Facts:
babrom χ:808 γ:manin Φ:590
bano χ:576 γ:gadok Φ:590
bepes χ:808 γ:skegrin Φ:322
bibi χ:400 γ:zaplun Φ:322
bibim χ:400 γ:bidon Φ:590
bidon χ:400 γ:raplan Φ:343
biske χ:400 γ:kodrogi Φ:343
bogruk χ:335 γ:fibra Φ:343
boskul χ:153 γ:zudra Φ:590
brapla χ:400 γ:figrir Φ:322
breden χ:400 γ:bepes Φ:322
bredom χ:576 γ:stison Φ:322
breflove χ:576 γ:kuviklon Φ:343
bribrok χ:153 γ:floka Φ:304
brigo χ:400 γ:graklatim Φ:343
brinak χ:808 γ:lofel Φ:304
bulon χ:808 γ:stade Φ:590
bupom χ:576 γ:breden Φ:343
burifi χ:808 γ:grutra Φ:304
daklam χ:576 γ:trepobes Φ:343
daskul χ:153 γ:grudro Φ:590
defis χ:576 Φ:343
demun χ:576 γ:ruza Φ:304
doza χ:400 γ:kolon Φ:304
dradrum χ:335 γ:dredril Φ:343
dredril χ:576 γ:grutregrek Φ:590
dredru χ:335 γ:flaplil Φ:304
drefel χ:400 γ:truplam Φ:304
drelu χ:400 Φ:304
dremipos χ:153 Φ:304
dretron χ:153 γ:brinak Φ:590
drogevo χ:576 γ:skamu Φ:343
drubrugril χ:576 γ:plali Φ:590
drudas χ:576 γ:kasamil Φ:343
druripi χ:808 γ:mogobe Φ:322
drutran χ:400 γ:trunin Φ:304
dubas χ:808 γ:nupe Φ:322
favil χ:576 γ:skeklom Φ:590
feflor χ:576 γ:nadek Φ:590
fibra χ:576 γ:fleflel Φ:590
figrir χ:808 γ:lofek Φ:590
fikloskel χ:400 γ:kisivi Φ:304
fivetre χ:153 γ:tifam Φ:590
fivusul χ:153 Φ:590
flagra χ:808 γ:loskek Φ:304
flaplil χ:335 γ:kisku Φ:304
fleflel χ:576 γ:mudigus Φ:590
fleflu χ:576 γ:stefi Φ:322
fleler χ:808 γ:sasu Φ:304
flesko χ:576 γ:bredom Φ:322
flesta χ:808 γ:fliklo Φ:590
fletrus χ:576 γ:zudin Φ:304
flidrem χ:576 γ:roplu Φ:590
flifu χ:400 γ:subo Φ:322
fliklo χ:576 Φ:590
floka χ:335 γ:dredru Φ:304
floklus χ:400 γ:bibi Φ:304
fluflore χ:576 γ:sosas Φ:304
foflek χ:576 γ:tebrigum Φ:322
foge χ:335 γ:gristun Φ:322
forir χ:576 γ:fluflore Φ:304
fota χ:153 γ:stidu Φ:590
fozu χ:576 γ:stote Φ:322
gadok χ:576 γ:rokopa Φ:304
gadristan χ:808 γ:sestobal Φ:322
gapori χ:153 γ:dremipos Φ:304
gefe χ:808 γ:librusta Φ:343
graklatim χ:808 γ:drubrugril Φ:304
grako χ:576 γ:madir Φ:304
greflak χ:808 γ:burifi Φ:590
grigrom χ:576 γ:rumu Φ:304
grinun χ:808 γ:kluner Φ:343
grirar χ:400 γ:favil Φ:304
gristun χ:153 γ:sefute Φ:304
grivupar χ:335 γ:treki Φ:304
grobek χ:335 Φ:590
grudro χ:153 γ:poku Φ:343
grufon χ:576 γ:segri Φ:304
gruplik χ:153 γ:babrom Φ:590
grutra χ:153 γ:fletrus Φ:322
grutregrek χ:400 γ:skedes Φ:590
gruza χ:400 Φ:322
kamen χ:808 γ:rezo Φ:304
kapom χ:576 γ:doza Φ:590
kasamil χ:153 γ:grinun Φ:343
kines χ:576 γ:daklam Φ:343
kisivi χ:808 γ:gapori Φ:322
kisku χ:153 γ:gruplik Φ:590
kitun χ:576 γ:kamen Φ:590
kivol χ:576 γ:defis Φ:590
klaruk χ:400 γ:foge Φ:343
kleflum χ:576 γ:trimozin Φ:304
klides χ:400 γ:kines Φ:322
klivom χ:576 γ:sturis Φ:590
klivus χ:400 γ:ziplik Φ:304
klolam χ:400 γ:fleflu Φ:590
klubril χ:335 γ:bano Φ:590
klugri χ:808 γ:ruzas Φ:343
kluner χ:576 γ:klaruk Φ:304
klurul χ:153 γ:dretron Φ:590
klusol χ:576 γ:grobek Φ:304
kodrogi χ:808 γ:penol Φ:304
kolon χ:808 γ:bogruk Φ:304
kupom χ:400 Φ:322
kuviklon χ:576 Φ:304
leklibos χ:400 γ:trester Φ:322
librusta χ:335 γ:velam Φ:590
lofek χ:400 γ:plelem Φ:343
lofel χ:576 γ:skabi Φ:322
logros χ:808 γ:kivol Φ:343
loskek χ:808 γ:vaduk Φ:322
lutrum χ:335 γ:klubril Φ:304
madir χ:153 γ:drudas Φ:304
manin χ:576 γ:floklus Φ:343
mibok χ:576 γ:kleflum Φ:304
mogobe χ:576 γ:staklok Φ:322
mudigus χ:576 γ:boskul Φ:590
nabrur χ:576 γ:flidrem Φ:322
nadek χ:153 γ:klivom Φ:304
nagrom χ:808 γ:breflove Φ:343
nebuk χ:335 γ:drutran Φ:322
nibi χ:153 γ:bribrok Φ:343
nisebrur χ:153 γ:puflal Φ:322
nopel χ:576 γ:dradrum Φ:304
noskuve χ:400 γ:safla Φ:322
nupe χ:153 γ:leklibos Φ:304
pato χ:400 γ:pliklor Φ:304
penol χ:335 γ:stupler Φ:590
plafi χ:808 γ:stigom Φ:343
plagraror χ:576 Φ:304
plali χ:400 γ:vobra Φ:304
plelem χ:808 Φ:590
pliklor χ:576 γ:veplal Φ:304
plotro χ:400 γ:skiner Φ:322
poflatrak χ:576 γ:klivus Φ:322
poku χ:153 γ:fleler Φ:322
puflal χ:400 γ:bulon Φ:590
punek χ:400 γ:foflek Φ:304
raplan χ:400 Φ:590
reklur χ:400 γ:kitun Φ:304
relim χ:808 γ:stetra Φ:322
rese χ:808 γ:tatik Φ:304
rezo χ:576 γ:biske Φ:590
ribros χ:335 γ:vuzam Φ:590
rodres χ:576 γ:sugrefe Φ:590
rokopa χ:576 γ:logros Φ:322
roplu χ:808 γ:drefel Φ:343
rumu χ:576 γ:nagrom Φ:590
ruza χ:576 γ:ribros Φ:322
ruzas χ:153 γ:flesta Φ:322
safla χ:576 γ:grirar Φ:343
sasu χ:153 γ:klides Φ:590
sefute χ:400 γ:klugri Φ:343
segri χ:576 Φ:343
sestobal χ:576 γ:tuplan Φ:343
skabi χ:808 γ:demun Φ:304
skamu χ:153 Φ:304
skedes χ:576 γ:mibok Φ:590
skegrin χ:335 γ:nisebrur Φ:304
skeklom χ:153 γ:gadristan Φ:343
skesten χ:808 γ:nabrur Φ:304
skiner χ:808 γ:solom Φ:304
skones χ:576 γ:fozu Φ:304
skugu χ:335 γ:skesten Φ:590
soflis χ:576 γ:rese Φ:322
sogron χ:400 γ:noskuve Φ:590
solom χ:576 γ:gruza Φ:322
sosas χ:400 γ:tobras Φ:304
stade χ:576 γ:dubas Φ:304
staklok χ:400 γ:stustas Φ:304
stefi χ:808 γ:stiklon Φ:304
stetra χ:400 γ:drogevo Φ:304
stidu χ:808 γ:brapla Φ:590
stigom χ:808 γ:brigo Φ:343
stiklon χ:576 γ:gefe Φ:590
stison χ:400 γ:fota Φ:322
stodren χ:808 γ:tigras Φ:322
stote χ:400 γ:susta Φ:343
stupler χ:153 γ:bupom Φ:590
sturis χ:808 γ:relim Φ:590
stustas χ:808 γ:forir Φ:343
subo χ:335 γ:plafi Φ:304
sugrefe χ:576 γ:tatral Φ:590
susta χ:335 γ:nibi Φ:590
tabom χ:576 γ:lutrum Φ:343
tatik χ:576 γ:fivusul Φ:343
tatral χ:576 γ:plagraror Φ:322
tebrigum χ:808 γ:tabom Φ:304
tifam χ:153 γ:grufon Φ:304
tigras χ:808 Φ:343
tobras χ:576 γ:bibim Φ:343
treki χ:153 γ:skugu Φ:590
trepobes χ:576 γ:flifu Φ:343
trester χ:576 γ:skones Φ:322
trimozin χ:576 γ:grako Φ:304
trunin χ:153 γ:fikloskel Φ:304
truplam χ:335 γ:rodres Φ:304
trute χ:335 γ:feflor Φ:590
tuplan χ:400 Φ:343
vadas χ:400 γ:fivetre Φ:304
vaduk χ:335 γ:stodren Φ:343
velam χ:576 γ:flagra Φ:343
veplal χ:153 γ:poflatrak Φ:322
vigom χ:153 γ:drelu Φ:304
vobra χ:400 γ:kupom Φ:304
vuzam χ:576 γ:punek Φ:304
zaplun χ:576 γ:sogron Φ:304
ziplik χ:808 Φ:590
zitas χ:153 γ:druripi Φ:322
zudin χ:153 γ:zitas Φ:590
zudra χ:576 Φ:304

Known rows:
breden: [-74  17  -8  20   4  16 -45  -6  11  -6  28 -12 -54 -19 103  35  13   0
 -33  16 -29   6   4 -22   6  -7   2 -17 -67  60  -1  -3   2  33]
floklus: [ 61   1  14  15 -16   3  13  28  34  43  34   0  22 -23   2  11   2  44
   6  53 -15  37 -32 -25 -24  -9  25  18  14 -27   5   5  20   4]
bibim: [ 62   2 -25 -30  10  18 -19  15  -4 -61 -29 -15  -3 -42 -17  61  38  10
   4 -36  29   1 -20  36  26  -5 -11   2 -45  26  15  -5 -29   8]
dradrum: [  2  -6  26  32  87  17   1  -1 -13  20 -59  18  -3  -2  33   0   6  15
   3  10  42  37   7  52  51  17  22 -24   6  13   8   1  33  56]
trunin: [  0 -12  14   5 -22   2  24  20  25  17  -1 -12   9  12 -10  -5  24  39
 -31  25 -10  -8 -18 -13 -22   6  31  14  16 -17  22   2   9  30]
forir: [ 39   9 -23  10 -15  12  33  17  36   0 -31  14   3   5 -18  11  55  37
 -32  -6 -24 -20 -38 -17  21  27  28  40   4 -17  25  33 -11  -4]
stison: [-64  -5  -2  12  26  -8 -21  23  14   9 -17 -33 -35  33  53  13 -22 -21
  -7 -17 -26  15  -3  -5 -38 -10  -7 -23 -35  38  -6 -10 -11  12]
reklur: [-16  -1  10   6 -31  26  14  14  26   8  19  -7  -2 -21  24   4  39  54
 -45  41  -9 -18 -11 -24  -8   5  40  17   2  -6  31   6  13  46]
lutrum: [-40   1  12   9 -26 -22  35  -3   8  34  32  -7  -9 -13 -33  -8  38  43
 -24  18  34 -18 -49 -10 -18  12  54  -6  23 -17 -21  13  -6  12]
sefute: [  2  -3  35  38  92  17  -3   0 -14  22 -64  15  -5  -1  29   2   5  13
   6  11  45  39   3  47  64  14  22 -28   3   8  16   3  28  62]
vobra: [ -5  -5  16   4 -11   1  28   2   9  16  21   4  60  18 -24 -12  17  36
 -40  35 -18  -7  -3 -21  -3  12  35  20  14   8  25   1 -10  20]
flagra: [ 24 -42  15 -22 -31 -24 -12   6  19  24   9   2  -5   8  -5   0  18  33
 -37  26 -35 -14 -37  -7   6  77  45   5  36 -28  26 -46  33  30]
grudro: [ -5  -8  -1  16  87  24  18 -18 -24  17 -29  30  47   4  30 -13  -7  19
 -10  15  27  29  31  60  25  28  23 -10  12  46  -2  -5  25  34]
grutregrek: [ 33  -4  40 -17  18   1 -42  18 -17 -45 -16 -34   1 -33 -22  59  16   3
  10  -5  49  19 -18  22  40 -28  -5 -29 -45  12  30 -25 -27  53]
favil: [ 69   3   3 -26  19  35 -46  41   0 -20  22 -31  19 -90   9  57 -19  24
  36   5  37  35 -17  23 -17 -30  -1 -13 -30  16   5 -35 -18  18]
relim: [-65  -8  -2  12  25  -8 -19  24  15  10 -18 -34 -36  34  53  13 -23 -22
  -8 -18 -25  13  -3  -3 -41 -12  -7 -23 -35  38  -6 -10 -10  13]
vaduk: [ 21 -39   0  -6  69   0 -18 -14 -15  25 -42  28 -17  -6  47  -2  -4  16
 -10   6  13  23   1  72  33  87  31 -26  29  12  -1 -47  65  43]
boskul: [ 23 -25   4 -41   4   5 -12  30 -10 -50 -14 -47   1 -17  -8  46   7   7
   4 -11  43  13   0  45 -31 -30 -12 -20 -35  21  15 -21 -11  40]
defis: [-23  -5  -4  22  75   7  20 -17 -21  30 -28  20 -13 -19  27 -10  11  25
   2   0  63  22  -3  69  13  25  34 -29  15  23 -34   3  32  31]
fliklo: [ 34  -7  34 -19  15   3 -40  19 -15 -44 -14 -33   2 -34 -22  56  15   4
  10  -6  49  17 -17  23  33 -28  -4 -27 -43  16  26 -24 -23  48]

Rows:
No name comes twice in this set of rows, the named rows included.
[  2  -4  39  19 -13  -4  13  18  21  19  -7  -9   8  12 -19   2  29  34
 -26  31  -2   1 -28 -27  18   1  34   7   9 -25  33   6   0  42]	nopel
[ 21 -37  16 -18 -30 -20  -6   6  19  24   9   1  -4   7  -7  -2  20  33
 -37  28 -31 -13 -35  -9   3  69  45   6  32 -27  25 -40  31  29]	stefi
[ 54   4  13  15 -11  14   9  34  35  45  32  -2  24 -33   7   8  -4  47
   6  49 -15  32 -32 -29 -27  -8  31  18  17 -28   7   1  15   6]	zaplun
[-43  10  -3  22  -3 -26 -31 -22   6   0  30  -3 -53  19  76  37  16 -17
 -22  24 -32  34   0 -11   8 -13 -14 -21 -71  56 -18   5  16  17]	dubas
[ 34   4 -34  23  83  33  22  -5   0   4 -76  37  -8  -9  37   9  29  20
  -3 -22  23  19   1  65  45  41  17   7   2  23  -3  22  25  13]	tobras
[-24  20  -4  27  42  22 -54  30  23  36  18 -17 -20 -38  67  23 -44  -4
  20  -3 -30  33 -20 -27 -24  -7   5 -15 -33  36 -14 -25 -19  -6]	gadristan
[ 39   6 -41  23  83  35  24  -5   2   1 -83  41 -10 -11  37   9  33  20
  -3 -27  19  15  -3  65  51  43  15  11   0  23  -2  27  21   9]	stustas
[-20   1  -8  19  56  47   6 -17 -10   0 -17  22 -21 -38  97  11  32  39
 -29  37  34  21  31  54  30  20  26 -13 -16  40   5   8  57  68]	bupom
[ 56  -8  16  11 -39 -39  30  -5  21  25  34   9   7  27  -9  17  33  30
 -14  64 -16  43 -23 -12  -6 -11  12  12  -6 -20  -2  22  39  10]	bribrok
[ 59   1 -22 -31   9  15 -21  15  -5 -60 -26 -17  -3 -42 -16  63  35  11
   4 -32  30   2 -19  37  23  -6 -10   0 -45  25  13  -7 -27  11]	raplan

Now the same elements, written a new way:
Known rows:
vaduk: [ 16   3  48 -13  -5  11  -2 -16  50  24  -4 -22 -41]
mogobe: [  9  37  -4   9  -2 -24  20 -25 -45  14   8  25   3]
manin: [ 22   3  24 -25  -1 -25  -5  11  21  10 -13 -27 -12]
greflak: [  3 -10 -24  23 -15  10 -10   9 -22  10  -6  26 -15]
forir: [ 4 13 -4 31 -8 -6 19 11 -6 14 -6 38 33]
nisebrur: [ -2  17   9 -14   3 -21   7  -7 -17 -33 -23  -5 -20]
poku: [-21  27  -7 -20  12 -12 -11 -29 -46  12  24 -12  -7]
sasu: [-27 -15 -32   7  -4  21 -39   5 -38  24  13   3 -23]
bidon: [19 -5 25  7 -7 10 14  6 24 27 -2 -7 -9]
trunin: [-5  4  4  6 -3  3  8 12 11 -4  0  7 28]
nabrur: [ -7  25 -20 -17  41 -26  22 -70 -30  -8  18 -25  12]
drelu: [-6  3  2  6  1 -2  6  9  9 -5 -2  9 26]
druripi: [  9  36  -4   9  -1 -24  19 -26 -44  13   7  23   3]
safla: [  8   4  27 -24 -12 -24 -11   7  10   8  -4 -23  -8]
tatik: [ 14 -11  28  -7  -2  13   7   4  34  15   2 -24 -13]
stupler: [-15 -23 -10  14 -25   9 -23  26 -14 -28 -30  14 -31]
grirar: [-12  18   1  -9  -9 -36 -12  12 -14 -12  -6   9  31]
drudas: [  5 -35  -3  10   4   6   5  -7  38  13   8 -15 -18]
brinak: [ -1   0  12  -3  11  -2   9   5  15 -15   2   6  28]
stetra: [  1   5  10   7 -15  18  15  25  16  -4   7   5  35]

Rows:
No name comes twice in this set of rows, the named rows included.
[  8 -13   5  -8  34   5  22 -41  31  14   9 -44   4]	roplu
[  4  -6   7   6   5  -4  10  29  27 -26 -38   7  10]	stade
[ 18   8  -2  -8  15 -23   7  20  19  -8 -28   4  20]	floka
[ -7 -33 -44  23  -6   8 -17   0 -10   0   2  17 -22]	skedes
[ -1 -17  38  -4 -17  11   0  18  30  -9 -18 -20 -22]	biske
[-38   3 -12   1   9  10 -23   5 -20  24  19   0  20]	subo
[ 16  10  -3  -7  14 -26   5  20  15  -8 -25   4  22]	dredru
[  8  -6 -26  32 -18   8  -4   9 -28  17  -7  36 -12]	zudin
[ 21 -10  37  -7 -18  34  16  21  40  17  10 -28  -2]	bogruk
[ -8   7 -24  -1  13 -24   5 -37 -23  -7  18   1  -8]	foge
[ 20  21   2 -19  21 -25  15 -10  -6 -17 -23 -11 -17]	trester
[-26   4  -7   2   6   6 -12   7  -9  13  12   4  21]	plali
[  3 -25 -14  13 -12  10 -15  27  -1 -24 -39  11 -34]	puflal
[-32   3 -10   2   8   8 -17   6 -14  18  15   2  21]	graklatim

